Moves between items:
rz: p>cp, a>sl, g>cd
zm: p>mj, a>cd, g>cd
ll: p>jg, a>jl, g>mn
fp: p>lp, a>bn, g>tg
cp: p>sl, a>lq, g>nj
lp: p>qc, a>zg, g>zg
jq: p>lc, a>ht, g>ht
fg: p>bt, a>mj, g>mj
cf: p>md, a>gn, g>bb
ph: p>bl, a>bf, g>fq
bf: p>pm, a>qh, g>rh
tr: p>hb, a>bl, g>bl
tp: p>lf, a>bt, g>bt
jl: p>zs, a>sb, g>fc
nm: p>mn, a>ll, g>bg
sn: p>bn, a>qc, g>qc
cd: p>lh, a>lj, g>lj
cq: p>hs, a>pg, g>pg
fz: p>bf, a>jj, g>tg
zs: p>dc, a>jc, g>jc
gg: p>ct, a>mc, g>mc
sc: p>tp, a>jj, g>fg
jf: p>nz, a>nt, g>nt
mh: p>pz, a>dn, g>dn
bn: p>zg, a>bd, g>bd
ht: p>rj, a>tp, g>tp
bb: p>nj, a>lg, g>lg
gj: p>zd, a>jl, g>jl
zq: p>nt, a>dm, g>dm
lj: p>bl, a>ph, g>cf
dm: p>bb, a>rz, g>cp
dz: p>ht, a>hb, g>hb
mf: p>fq, a>md, g>fz
gr: p>qj, a>ll, g>ll
lh: p>dz, a>tr, g>tr
fd: p>dt, a>qb, g>hp
jj: p>mf, a>lp, g>lp
ms: p>gr, a>ds, g>ds
dc: p>jm, a>lq, g>lq
ct: p>jf, a>sc, g>lg
mn: p>qh, a>rn, g>rn
dn: p>fd, a>ft, g>ft
qn: p>hm, a>pn, g>pn
cc: p>tr, a>cf, g>cf
qj: p>zs, a>tn, g>tn
gt: p>zq, a>zr, g>zr
hb: p>cg, a>cq, g>cq
bg: p>zd, a>ch, g>ch
tb: p>cd, a>fg, g>pm
zr: p>dm, a>lc, g>lc
ft: p>hp, a>fd, g>qh
nj: p>gt, a>ff, g>ff
nt: p>cp, a>nj, g>bb
hq: p>sb, a>sl, g>sl
qc: p>qh, a>rh, g>mq
hs: p>zn, a>ct, g>pz
lg: p>ff, a>pf, g>pf
gn: p>zm, a>fc, g>cg
hh: p>jf, a>zq, g>zq
sz: p>bg, a>qj, g>qj
zn: p>sn, a>tc, g>tc
rn: p>sz, a>ql, g>ql
qh: p>ft, a>qn, g>qn
pg: p>pz, a>jj, g>jj
zz: p>zn, a>mh, g>pr
mq: p>mh, a>zb, g>zb
nz: p>hq, a>jc, g>cp
tg: p>rh, a>zn, g>zn
hm: p>tc, a>mq, g>sz
pf: p>qf, a>ct, g>ct
ds: p>ll, a>dc, g>dc
zd: p>ds, a>zs, g>zs
ff: p>zr, a>jq, g>jq
tn: p>hg, a>jg, g>gj
fq: p>tb, a>bf, g>bf
hp: p>jg, a>gs, g>gs
ql: p>pn, a>ms, g>jf
bl: p>cq, a>tb, g>tb
rj: p>ct, a>lf, g>pf
qb: p>jm, a>mq, g>mn
dg: p>cf, a>dz, g>dz
jc: p>lq, a>hm, g>jf
lc: p>rz, a>ff, g>rj
dt: p>qj, a>jg, g>jg
hg: p>ms, a>hg, g>zd
tc: p>dn, a>dt, g>dt
jm: p>lg, a>qf, g>qf
lf: p>gg, a>cc, g>cc
fc: p>jl, a>gg, g>cf
qt: p>mh, a>dt, g>nm
pn: p>sz, a>gr, g>gr
jg: p>dn, a>qc, g>jg
rh: p>fp, a>sn, g>sn
md: p>fg, a>zr, g>zm
lq: p>qf, a>nm, g>nz
pz: p>rh, a>mf, g>bn
mj: p>dg, a>lh, g>lh
cg: p>cd, a>hs, g>tg
sb: p>mn, a>hh, g>hh
pr: p>tc, a>fd, g>fd
zg: p>pm, a>zz, g>zz
pm: p>cg, a>fg, g>fp
ch: p>ql, a>hg, g>hg
bd: p>zz, a>qj, g>ph
bt: p>cc, a>dg, g>dg
mc: p>sc, a>md, g>md
qf: p>hm, a>zd, g>hq
sl: p>hh, a>gt, g>gt
gs: p>qt, a>hm, g>qh
zb: p>dn, a>qb, g>qb

The rows follow the links: the fewer symbols apart two items are, the more alike their rows tend to be.

Each row is also shifted at random along 8 hidden directions that mean nothing.

Name the item of each row.
-7 -42 -34 -14 -17 0 -29 4 6 3 37 18 -6 15 -22 -11 25 7 6 -31 23 16 18 -1 7 35 -36 20 -47 -49 -14 31 0 8 24 31 -18 4 4 -> lj
90 9 -17 2 35 51 48 -21 18 -20 7 43 51 -7 23 26 14 -25 25 -26 -26 17 8 26 -7 3 -18 0 -19 15 -2 -43 35 32 -41 45 3 -4 13 -> qn
68 -30 21 50 24 38 -20 -7 0 77 26 -40 -22 7 -19 13 -18 -22 -14 -18 36 -33 -41 5 28 0 -4 -31 -4 138 -13 -1 29 43 6 5 -1 -44 12 -> zs
-78 -27 -96 -15 0 19 74 -19 7 -26 -58 -22 11 16 -20 41 46 -42 46 12 -61 8 9 -6 -50 12 -43 13 -86 7 -26 16 25 26 -69 28 58 -2 -11 -> dn
54 -9 -30 -5 4 45 15 20 -4 3 14 64 27 -9 30 -12 -13 -12 21 -59 18 16 17 17 4 24 -28 12 -36 -6 -24 -14 25 -1 2 6 1 -4 27 -> qt
57 37 4 8 28 0 31 40 -45 -21 61 -13 -10 11 -34 37 -1 -33 -26 81 24 -9 -26 -36 56 24 -32 -36 27 -16 -8 14 -18 26 5 42 -9 18 34 -> tn
-70 7 10 -41 -1 -6 12 5 -1 -42 -21 28 25 -17 7 -3 25 4 0 -6 -45 -8 12 2 -19 4 27 40 1 -70 12 -16 -11 -30 -13 11 9 50 -20 -> pm
-46 49 -125 3 17 42 31 -33 -17 -44 -9 -31 -5 58 -59 15 53 8 12 58 -39 26 -18 -29 -35 18 -54 22 -15 21 -14 104 -6 71 -23 14 40 -3 -1 -> zr
24 74 62 -23 26 -19 22 2 -14 -63 -70 70 47 -62 35 -2 2 21 -27 28 -31 -6 -10 19 -16 -66 61 33 76 -90 49 -78 -11 -68 12 -11 0 58 -23 -> sb
-25 70 -30 -23 67 93 -5 4 -43 -23 12 74 36 -1 -9 -34 5 -21 -1 -43 -44 -20 -16 0 -17 35 35 47 69 62 -10 14 12 17 -9 28 4 28 -8 -> tg
77 21 36 10 -14 -6 -10 -28 30 -3 -41 0 17 -20 26 -3 -5 42 -7 -1 -6 1 -17 26 -10 -45 27 16 17 0 26 -21 6 -18 9 -41 15 -1 -15 -> hh
26 7 27 23 -21 13 -1 -29 45 -3 -75 48 40 -32 72 -8 -35 58 20 -59 -23 9 -13 58 -25 -66 25 28 -21 -8 10 -67 38 -40 3 -44 23 12 -13 -> dc
68 69 -42 36 -49 -64 -14 -42 31 -46 -5 -56 -40 45 -4 25 -20 36 42 68 -16 39 -29 2 6 -32 -52 -45 20 34 -37 19 -5 31 -9 -10 16 -20 13 -> mn
31 36 -41 17 -59 27 -56 -30 24 2 18 0 -14 31 7 -36 -28 73 18 -45 14 27 -19 7 39 21 -33 46 -1 38 -48 96 4 -15 54 -79 37 -24 -16 -> bl
20 -63 -47 -21 6 -17 24 13 17 -12 12 27 9 12 5 17 28 -48 43 -29 -20 14 42 21 -47 23 -32 -21 -79 -45 -10 -56 25 32 -46 86 -35 10 30 -> mh
-27 -9 -6 0 25 20 -30 -20 -3 30 25 8 -4 8 -23 -16 -1 -17 -7 -31 16 7 18 -6 4 18 6 4 28 56 -4 24 1 4 15 16 -20 -31 -18 -> dz
-34 58 -37 -9 13 -30 -3 -49 8 -61 -76 11 7 5 -10 -5 29 31 21 33 -55 16 -13 14 -69 -56 11 14 42 -20 17 -18 -6 6 -23 14 6 23 -21 -> cp
147 -4 36 41 4 23 47 -36 52 1 18 -30 35 6 26 58 1 6 4 19 -23 9 -19 36 24 -20 -16 -20 -33 34 14 -42 34 42 -38 17 14 -7 4 -> bg
-16 2 8 8 13 37 -2 44 -49 30 -3 9 -11 -22 -18 -9 -9 -2 -35 6 48 -34 -37 -25 33 4 -4 11 2 4 -7 29 -1 -16 44 -28 18 7 9 -> lq
42 71 8 25 -20 11 67 -22 14 -48 -26 -49 24 5 14 55 -7 34 -10 89 -43 8 -47 -10 45 -30 -19 12 0 -10 -2 29 -6 -2 -22 -54 78 19 -16 -> hg
36 20 35 -15 48 -7 -10 -2 -14 -7 -11 27 14 -23 -15 -10 23 -17 -22 13 3 -13 -2 3 -24 -22 39 -3 59 -14 41 -42 -10 5 -2 32 -34 12 -2 -> zq
35 -41 70 -31 -2 1 7 40 -2 5 43 13 18 -30 5 4 18 -13 -30 -10 9 -28 14 -3 31 29 25 18 -16 -73 26 -21 -9 -22 9 8 -14 31 -2 -> fq
-78 -62 -11 2 13 -28 39 6 -1 15 -31 -38 -8 8 -17 25 23 -27 -5 32 -18 -8 19 -2 -48 -17 12 -24 -50 -30 31 -28 3 16 -33 38 -18 12 -3 -> pf
-46 -27 8 -33 -49 -22 25 63 -21 -9 8 -21 -16 -14 12 6 -2 -1 -2 15 14 -20 5 -27 26 35 -16 4 -48 -82 -16 28 -22 -27 3 -47 31 28 19 -> qc

Start, symbols taken left to right, then the item you end at.
Answer with the item's name.
14 13 -16 10 73 55 23 18 -47 17 3 32 14 -7 -31 6 3 -50 -27 11 3 -27 -24 -7 -9 5 14 3 24 42 11 -17 20 21 3 52 -14 15 6
g g a g p a a g a a => lc
2 29 -3 -10 9 53 -8 -8 -6 -3 12 3 14 4 -7 -9 4 4 -2 -22 -28 -15 -20 -3 13 27 11 39 21 52 -15 39 4 10 -5 -19 32 4 -15
p a a p g p p => rj
-35 4 -10 5 3 29 -26 9 -13 19 12 59 14 -1 26 -45 -42 27 -9 -51 31 23 27 9 5 8 15 23 18 -9 -1 12 5 -33 45 -27 -24 -7 0
a a g g a g a p p g g => cf
54 18 -92 26 13 71 -12 -6 -16 9 37 18 1 50 -27 -22 7 22 -6 -14 21 28 -8 2 -9 37 -44 25 -22 26 -13 82 19 60 31 3 -4 -16 26
a p g a p a a a g a => lg
-28 34 -65 22 0 42 26 -44 16 -13 -18 -20 16 37 -2 4 -1 25 14 8 -37 34 4 0 -16 0 -16 22 -4 48 -6 62 7 21 -19 -31 33 -22 -19
a p p g p a p a g g => cd
-1 1 -56 13 2 43 44 -20 12 -1 -44 0 19 2 10 24 5 -10 33 -24 -30 5 -13 17 -22 -6 -31 12 -50 49 -28 9 34 13 -35 -9 52 -16 -5
a g p g p p p a a a p => jm
23 -61 33 21 19 -7 7 12 6 59 61 -69 -22 26 -34 23 -1 -47 -37 29 15 -17 13 -14 19 31 19 -39 -14 44 23 6 0 35 -9 36 -37 -19 -3
p p g a a g g g => zn
82 19 -32 23 -10 8 13 -14 23 -25 8 26 15 12 22 16 -11 23 29 -3 0 30 -9 27 5 -11 -44 -7 -27 -12 -22 -19 28 23 -4 19 3 2 23
a g a a a a g => dc
-50 -60 -14 10 -23 -64 -13 0 17 17 -17 -32 -29 20 -4 1 7 7 10 16 10 11 24 11 -49 -21 -4 -40 -48 -46 22 -25 -4 16 -9 23 -42 0 14
p g g a g a g a g p a => ct
56 -3 -19 6 -33 36 -21 -10 22 9 -5 26 15 -1 27 -31 -2 60 2 -46 29 18 3 20 -3 2 -20 35 -30 -18 2 39 11 2 34 -61 16 -16 11
g a p a p g p p p p g => zq
79 -34 -2 15 -39 -69 -28 6 33 8 14 -2 -28 15 25 -3 -30 -1 35 -19 26 24 25 25 -12 -9 -18 -49 -28 -11 -15 -47 11 0 2 19 -44 -19 30
p p a p g p p p => qh
-45 -40 36 -11 -35 -22 -2 -27 40 12 -37 -17 7 -21 18 5 5 25 1 -27 -13 0 16 9 2 -21 16 29 -28 -29 12 -4 -2 -52 0 -41 25 -5 -44
g g a a a p g a => cq
-12 -11 -5 -15 22 -18 14 -39 20 -25 -47 6 19 -10 -9 11 49 0 9 5 -39 4 10 18 -59 -34 16 11 -3 -29 36 -36 4 16 -33 35 -10 11 -21
g a g a a p p g p g => nz
79 -59 79 40 -33 -17 -34 -22 52 80 -27 -55 -16 -22 28 -2 -19 29 -13 -35 40 -23 -19 34 4 -44 26 -20 -28 68 27 -30 19 0 14 -67 9 -51 -11
a g g a g g p g p p p => cp
-36 -35 26 8 59 11 50 21 -33 26 6 -41 -1 -5 -58 46 24 -72 -53 66 -10 -41 -17 -33 17 9 25 -10 -4 8 27 -10 -1 0 -13 57 -5 19 -29
a a a a p a g => cd
